Below is a small trained network, with its code and all its weights. Each question gives an input and a class and asks what happens when units are switched off, that is, made to give their printed mean instead of their output.

import numpy as np


def w(rows, s, z=0):
    codes = np.array(rows[::2]) - 128.0
    scale = np.full(codes.shape[1], s)
    scale[-1] = z or s
    return codes * scale


def f(y):
    return np.maximum(y, 0)


def log_softmax(a):
    a = a - a.max(-1, keepdims=True)
    return a - np.log(np.exp(a).sum(-1, keepdims=True))


def net(x, mask):
    res = np.array(x, float).reshape(1, 6) / 4 @ E
    y = f(res @ A[0][:, :-1].T + A[0][:, -1])
    res = res + np.where(mask, y, B[0][:, -1]) @ B[0][:, :-1]
    return log_softmax(res[-1] @ U[:, :-1].T + U[:, -1])


A, B = {}, {}
E = w([
[22,149,122,124,134],'x0',
[139,166,144,3,120],'x1',
[129,62,55,91,217],'x2',
[156,229,21,156,81],'x3',
[129,129,127,129,128],'x4',
[103,10,93,68,34],'x5',
],0.0058)
A[0] = w([
[205,98,147,127,84,102],'neuron 1',
[132,187,124,62,122,114],'neuron 2',
[143,153,160,146,66,67],'neuron 3',
[108,157,71,134,104,70],'neuron 4',
[153,67,27,122,226,61],'neuron 5',
[116,105,185,105,166,79],'neuron 6',
[121,99,168,127,136,48],'neuron 7',
[156,86,123,141,76,132],'neuron 8',
[159,172,171,136,195,49],'neuron 9',
[154,150,128,145,140,79],'neuron 10',
[10,133,157,132,142,66],'neuron 11',
[180,147,132,68,131,123],'neuron 12',
[144,85,157,244,134,129],'neuron 13',
[192,92,126,143,101,93],'neuron 14',
[131,157,80,138,100,19],'neuron 15',
[131,137,149,137,108,73],'neuron 16',
[79,106,116,190,114,139],'neuron 17',
[132,104,89,186,133,179],'neuron 18',
[99,154,130,131,165,128],'neuron 19',
[125,115,73,101,192,37],'neuron 20',
[32,156,107,119,129,254],'neuron 21',
[156,186,9,149,108,61],'neuron 22',
[153,96,108,166,132,115],'neuron 23',
[119,103,120,183,126,4],'neuron 24',
[98,101,108,145,92,150],'neuron 25',
[127,109,115,176,116,40],'neuron 26',
[138,155,143,132,154,36],'neuron 27',
[123,144,139,198,180,132],'neuron 28',
[132,111,104,170,126,71],'neuron 29',
[110,115,119,169,131,60],'neuron 30',
[141,98,178,128,166,85],'neuron 31',
[124,146,170,50,142,56],'neuron 32',
[108,76,97,131,106,87],'neuron 33',
[94,125,91,91,170,65],'neuron 34',
[109,103,187,129,139,37],'neuron 35',
[137,82,187,146,178,98],'neuron 36',
[153,93,137,128,101,156],'neuron 37',
[142,132,119,137,149,73],'neuron 38',
[239,134,159,147,161,116],'neuron 39',
[191,116,133,133,136,210],'neuron 40',
[135,162,193,149,57,66],'neuron 41',
[105,77,96,113,74,34],'neuron 42',
[113,147,199,165,37,48],'neuron 43',
[128,103,133,124,65,72],'neuron 44',
[94,101,185,125,156,47],'neuron 45',
[109,90,193,149,147,80],'neuron 46',
],0.011,0.0046)
B[0] = w([
[184,132,142,141,185,188],'neuron 1',
[103,91,136,47,95,187],'neuron 2',
[118,119,195,139,136,171],'neuron 3',
[165,104,123,161,86,163],'neuron 4',
[79,134,251,159,161,219],'neuron 5',
[123,110,101,160,68,192],'neuron 6',
[138,110,113,160,93,153],'neuron 7',
[125,192,120,114,108,188],'neuron 8',
[61,204,83,133,93,190],'neuron 9',
[128,155,116,130,108,149],'neuron 10',
[217,151,133,122,183,194],'neuron 11',
[110,109,132,59,91,185],'neuron 12',
[94,68,130,44,124,235],'neuron 13',
[181,153,117,139,174,172],'neuron 14',
[158,93,119,164,76,150],'neuron 15',
[116,117,140,145,143,138],'neuron 16',
[151,121,146,70,124,193],'neuron 17',
[117,96,132,68,127,204],'neuron 18',
[122,177,119,113,126,172],'neuron 19',
[89,130,195,139,126,162],'neuron 20',
[224,154,120,122,198,253],'neuron 21',
[155,76,110,202,21,219],'neuron 22',
[148,133,148,86,126,165],'neuron 23',
[107,89,128,77,118,139],'neuron 24',
[125,196,132,109,92,181],'neuron 25',
[119,78,118,100,122,142],'neuron 26',
[86,151,99,129,113,140],'neuron 27',
[92,214,105,103,98,212],'neuron 28',
[133,93,127,107,117,147],'neuron 29',
[127,97,128,98,141,142],'neuron 30',
[141,103,105,156,89,186],'neuron 31',
[94,76,123,45,105,183],'neuron 32',
[97,179,98,129,113,171],'neuron 33',
[139,132,203,124,134,159],'neuron 34',
[128,100,118,174,88,165],'neuron 35',
[157,108,110,164,70,212],'neuron 36',
[145,183,120,122,120,185],'neuron 37',
[109,130,125,126,128,134],'neuron 38',
[209,166,132,129,180,215],'neuron 39',
[171,143,106,121,180,217],'neuron 40',
[80,115,200,151,139,196],'neuron 41',
[69,174,57,149,130,172],'neuron 42',
[93,124,221,151,165,201],'neuron 43',
[93,171,97,133,110,165],'neuron 44',
[137,115,117,167,69,177],'neuron 45',
[152,120,131,171,56,196],'neuron 46',
],0.028,0.0055)
U = w([
[178,76,89,223,33,99],'0',
[84,123,217,195,148,104],'1',
[170,145,105,126,112,246],'2',
[144,92,97,42,91,81],'3',
[93,224,53,149,94,93],'4',
[247,149,105,145,152,112],'5',
[162,91,45,174,196,145],'6',
[58,18,2,226,218,112],'7',
],0.0073,0.013)

Each question gives the input, the list of numbers given to net, and the class t.
The units are the neurons (one row each of A and B). Each row of codes is followed by its name. A weight is (code - 128) times the scale printed after its matrix; where a second scale follows, it is the last column's (A, B and U).
mask holds one flag per neuron, in row order. A switched-off neuron (its flag False) gives its mean, the last column of its row in B, instead of its output. The means were averaged over made-up inputs and are rounded, as every weight is.
A unit's drop is (log p(t) with every unit on - log p(t) with that unit switched off) / (log p(t) with every unit on - log p(t) with every unit switched off).
The circuit of an input: a set's keep is (log p(t) with only the set's units on - log p(t) with every unit switched off) / (log p(t) with every unit on - log p(t) with every unit switched off). Starting from the 12 units with the biggest drops (on a tie, the unit counted first), units are removed one at a time, each time the one whose removal leaves the highest keep (on an exact tie, the one counted first), for as long as the keep stays at least 0.8.
units of the circuit, in order: the units of the circuit, biggest drop first
top k neurons: the k neurons with the biggest drops, biggest first
drop when u is switched off: that unit's drop, to one decimal
input [-1,0,5,-3,2,2], class 1: units of the circuit, in order : [neuron 5]
input [5,-1,-1,-3,-4,-6], class 4: top 2 neurons : [neuron 28; neuron 9]
input [-5,5,-6,0,-2,1], class 1: units of the circuit, in order : [neuron 41; neuron 43]
input [-1,8,-6,3,3,-7], class 3: top 3 neurons : [neuron 2; neuron 12; neuron 32]
input [-4,3,-3,5,4,7], class 4: units of the circuit, in order : [neuron 42; neuron 44]
input [-2,4,7,-6,-2,8], class 4: units of the circuit, in order : [neuron 42; neuron 33]
input [7,0,-4,-2,0,-3], class 5: units of the circuit, in order : [neuron 21; neuron 11]
input [-8,8,6,1,0,-1], class 3: top 4 neurons : [neuron 12; neuron 2; neuron 32; neuron 21]
input [6,-6,1,0,4,-8], class 4: top 3 neurons : [neuron 28; neuron 9; neuron 19]
input [6,4,6,-6,1,-3], class 0: units of the circuit, in order : [neuron 6; neuron 45]
input [-4,-7,-5,-6,5,2], class 3: top 2 neurons : [neuron 13; neuron 22]
input [-7,7,5,0,1,-7], class 3: top 3 neurons : [neuron 12; neuron 2; neuron 32]
input [-2,8,-1,4,-6,4], class 3: top 2 neurons : [neuron 2; neuron 12]
input [-8,-5,1,-2,5,8], class 4: top neuron : [neuron 42]
input [-6,-2,-6,-2,2,5], class 1: top 4 neurons : [neuron 43; neuron 41; neuron 21; neuron 3]
input [8,8,-8,-1,3,7], class 1: top 2 neurons : [neuron 43; neuron 41]
input [-8,6,-3,7,4,8], class 4: top 4 neurons : [neuron 42; neuron 44; neuron 8; neuron 21]
input [7,-8,-5,3,3,6], class 3: top 3 neurons : [neuron 13; neuron 17; neuron 18]
input [-1,-3,4,6,-1,7], class 4: top 2 neurons : [neuron 42; neuron 33]
input [8,8,3,8,7,2], class 0: top 2 neurons : [neuron 22; neuron 4]
input [7,-8,0,3,-2,-1], class 3: top neuron : [neuron 13]
input [3,1,8,-4,7,3], class 1: drop when neuron 5 is switched off : 0.4
input [-5,1,0,8,-2,2], class 0: drop when neuron 22 is switched off : 1.0
input [-2,-8,5,1,2,-3], class 3: drop when neuron 26 is switched off : 0.0
input [8,-7,2,-4,-1,-3], class 5: drop when neuron 12 is switched off : 0.2
